Below are the code and all the weights of a small trained network. Each question names an input and a class and asks about switching units off, where a switched-off unit gives its printed mean instead of its output.

import numpy as np


def w(rows, s, z=0):
    codes = np.array(rows[::2]) - 128.0
    scale = np.full(codes.shape[1], s)
    scale[-1] = z or s
    return codes * scale


def norm(h):
    return h / np.sqrt((h * h).mean(-1, keepdims=True) + 1e-5)


def f(y):
    return np.maximum(y, 0)


def log_softmax(a):
    a = a - a.max(-1, keepdims=True)
    return a - np.log(np.exp(a).sum(-1, keepdims=True))


def net(x, mask):
    res = np.array(x, float).reshape(1, 4) / 4 @ E
    u = 0
    for l in range(3):
        y = f(norm(res) @ A[l][:, :-1].T + A[l][:, -1])
        res = res + np.where(mask[u : u + 13], y, B[l][:, -1]) @ B[l][:, :-1]
        u += 13
    return log_softmax(norm(res)[-1] @ U[:, :-1].T + U[:, -1])


A, B = {}, {}
E = w([
[139,106,190,54,192,224,108,76,193],'x0',
[124,130,141,133,131,123,135,125,126],'x1',
[108,100,84,25,249,26,132,133,162],'x2',
[224,99,141,133,123,79,27,97,1],'x3',
],0.009)
A[0] = w([
[125,155,158,133,118,214,99,52,169,56],'L0N0',
[215,115,163,116,166,49,20,85,65,72],'L0N1',
[131,137,181,60,184,145,65,91,182,73],'L0N2',
[116,114,98,99,175,79,137,191,113,116],'L0N3',
[128,114,108,161,37,107,181,124,114,125],'L0N4',
[151,141,161,166,47,215,193,168,105,139],'L0N5',
[132,74,179,57,159,183,95,94,152,83],'L0N6',
[112,130,158,157,95,161,62,133,58,59],'L0N7',
[137,148,124,195,40,127,123,150,133,158],'L0N8',
[158,114,205,46,113,222,108,99,133,88],'L0N9',
[142,97,188,92,195,155,58,98,93,1],'L0N10',
[116,132,82,168,106,113,143,159,78,43],'L0N11',
[182,85,184,194,104,165,13,59,1,97],'L0N12',
],0.0093,0.0072)
B[0] = w([
[78,57,206,211,166,166,158,186,88,183],'L0N0',
[61,1,85,38,129,149,38,140,35,233],'L0N1',
[182,170,175,19,117,87,85,58,169,206],'L0N2',
[130,143,88,202,136,91,163,236,118,190],'L0N3',
[129,109,73,103,85,128,59,81,195,186],'L0N4',
[35,65,140,78,101,148,61,95,87,225],'L0N5',
[189,105,102,98,64,109,160,11,140,207],'L0N6',
[199,200,142,182,140,133,139,129,189,168],'L0N7',
[118,180,151,24,114,32,75,29,138,209],'L0N8',
[107,154,246,162,192,253,93,219,70,209],'L0N9',
[219,50,50,84,179,202,115,132,147,173],'L0N10',
[166,114,186,79,182,200,90,167,120,155],'L0N11',
[225,245,155,216,136,89,162,159,214,254],'L0N12',
],0.008,0.0095)
A[1] = w([
[107,145,191,141,169,136,99,76,181,132],'L1N0',
[95,173,86,190,49,119,195,82,156,137],'L1N1',
[71,134,81,77,74,143,133,73,102,1],'L1N2',
[148,147,121,139,76,188,99,93,192,36],'L1N3',
[82,120,99,138,103,154,158,81,146,16],'L1N4',
[77,154,92,159,119,85,173,172,160,57],'L1N5',
[176,80,104,78,172,158,173,71,144,103],'L1N6',
[96,97,51,188,168,105,130,245,112,81],'L1N7',
[129,109,180,174,105,209,120,222,109,87],'L1N8',
[69,81,182,156,120,196,177,144,71,67],'L1N9',
[76,46,147,140,159,207,193,162,45,39],'L1N10',
[38,74,132,104,108,183,64,63,98,115],'L1N11',
[116,160,68,135,143,63,172,187,169,137],'L1N12',
],0.012,0.0072)
B[1] = w([
[122,112,68,144,83,139,175,143,145,242],'L1N0',
[171,67,98,126,181,107,89,129,81,175],'L1N1',
[112,37,119,219,146,162,105,55,174,161],'L1N2',
[118,105,77,166,177,113,151,162,69,173],'L1N3',
[119,58,127,156,78,151,140,134,113,140],'L1N4',
[147,131,128,102,136,187,135,61,108,182],'L1N5',
[155,107,130,138,39,81,131,138,186,212],'L1N6',
[56,200,60,118,177,132,151,72,93,218],'L1N7',
[144,208,222,91,178,207,120,188,139,190],'L1N8',
[85,201,167,18,151,104,57,175,131,177],'L1N9',
[92,189,209,4,66,64,55,178,96,161],'L1N10',
[54,83,66,125,55,87,64,73,133,254],'L1N11',
[160,161,135,146,108,200,156,60,162,221],'L1N12',
],0.012,0.0083)
A[2] = w([
[104,122,193,123,92,107,182,125,204,115],'L2N0',
[147,39,128,87,164,91,117,143,108,33],'L2N1',
[171,163,140,151,207,211,166,95,84,61],'L2N2',
[160,132,167,165,94,133,164,164,173,174],'L2N3',
[4,128,191,96,91,128,99,209,97,2],'L2N4',
[186,124,175,168,145,204,188,174,77,66],'L2N5',
[155,176,82,185,168,43,130,171,98,60],'L2N6',
[54,126,64,135,87,104,146,113,41,107],'L2N7',
[60,115,87,135,199,100,106,217,48,52],'L2N8',
[190,67,146,108,110,146,197,164,187,99],'L2N9',
[137,156,129,96,100,119,140,81,173,116],'L2N10',
[160,105,127,133,80,129,213,157,183,43],'L2N11',
[95,157,91,137,164,108,116,179,48,25],'L2N12',
],0.014,0.0077)
B[2] = w([
[81,177,102,142,151,77,184,203,115,209],'L2N0',
[180,94,73,29,83,199,80,134,127,183],'L2N1',
[232,181,89,209,188,168,120,194,182,228],'L2N2',
[72,70,151,138,163,101,132,148,120,205],'L2N3',
[97,214,196,26,36,209,170,107,99,215],'L2N4',
[210,95,172,212,250,116,75,186,203,176],'L2N5',
[87,169,172,125,87,100,189,79,44,187],'L2N6',
[114,57,189,166,176,128,147,122,176,254],'L2N7',
[73,31,205,86,218,109,221,134,80,174],'L2N8',
[94,127,88,168,116,79,123,194,68,211],'L2N9',
[132,163,103,157,152,149,183,133,120,246],'L2N10',
[44,38,126,158,51,33,173,195,181,178],'L2N11',
[80,118,194,120,152,85,202,114,68,159],'L2N12',
],0.014,0.0068)
U = w([
[28,43,62,211,69,131,56,23,198,24],'0',
[44,200,219,40,41,212,114,154,156,249],'1',
[169,200,38,169,201,204,204,64,202,148],'2',
[46,95,52,135,58,69,239,229,205,65],'3',
[190,216,145,213,53,40,103,61,27,2],'4',
[218,154,232,189,187,197,61,226,184,206],'5',
[73,50,188,78,212,68,216,74,19,91],'6',
[221,30,58,8,62,142,63,132,121,148],'7',
],0.018,0.0057)

Each question gives the input, the list of numbers given to net, and the class t.
The units are the neurons (one row each of A and B). Each row of codes is followed by its name. A weight is (code - 128) times the scale printed after its matrix; where a second scale follows, it is the last column's (A, B and U).
mask holds one flag per neuron, layer by layer. A switched-off neuron (its flag False) gives its mean, the last column of its row in B, instead of its output. The means were averaged over made-up inputs and are rounded, as every weight is.
A unit's drop is (log p(t) with every unit on - log p(t) with that unit switched off) / (log p(t) with every unit on - log p(t) with every unit switched off).
The circuit of an input: a set's keep is (log p(t) with only the set's units on - log p(t) with every unit switched off) / (log p(t) with every unit on - log p(t) with every unit switched off). Starting from the 12 units with the biggest drops (on a tie, the unit counted first), units are removed one at a time, each time the one whose removal leaves the highest keep (on an exact tie, the one counted first), for as long as the keep stays at least 0.8.
circuit, biggest first: the units of the circuit, biggest drop first
most important unit: the unit with the biggest drop
top k neurons: the k neurons with the biggest drops, biggest first
drop of u: that unit's drop, to one decimal
input [-4,6,0,-1], class 0: most important unit -> L0N12
input [6,-3,-1,1], class 5: top 3 neurons -> (L0N9; L0N1; L0N2)
input [-8,7,-8,-1], class 0: top 2 neurons -> (L0N5; L0N8)
input [1,-4,1,-4], class 3: top 4 neurons -> (L0N1; L0N5; L0N12; L0N9)
input [-7,1,-2,1], class 4: top 2 neurons -> (L0N1; L0N8)
input [-4,-8,1,-3], class 2: top 2 neurons -> (L0N1; L0N5)
input [7,5,-2,1], class 5: top 3 neurons -> (L0N9; L0N1; L0N2)
input [-8,-6,1,1], class 6: top 4 neurons -> (L0N12; L0N2; L0N3; L0N5)
input [-7,8,1,-7], class 2: top 2 neurons -> (L0N1; L1N12)
input [7,-8,0,2], class 5: top 2 neurons -> (L0N9; L0N5)
input [5,8,1,8], class 7: top 2 neurons -> (L0N1; L0N6)
input [8,-6,1,-6], class 3: top 2 neurons -> (L0N2; L0N1)
input [4,7,-1,4], class 5: top 2 neurons -> (L0N12; L0N9)
input [4,7,0,4], class 5: circuit, biggest first -> (L0N12)
input [6,4,-2,2], class 5: top 2 neurons -> (L0N9; L0N12)
input [7,-4,5,-1], class 3: drop of L0N1 -> 0.2
input [3,-2,-2,3], class 5: drop of L0N12 -> 1.7
input [8,0,5,-6], class 3: drop of L2N7 -> 0.0
input [5,2,-4,3], class 5: drop of L0N12 -> 1.9
input [-7,-3,4,-2], class 2: most important unit -> L1N12
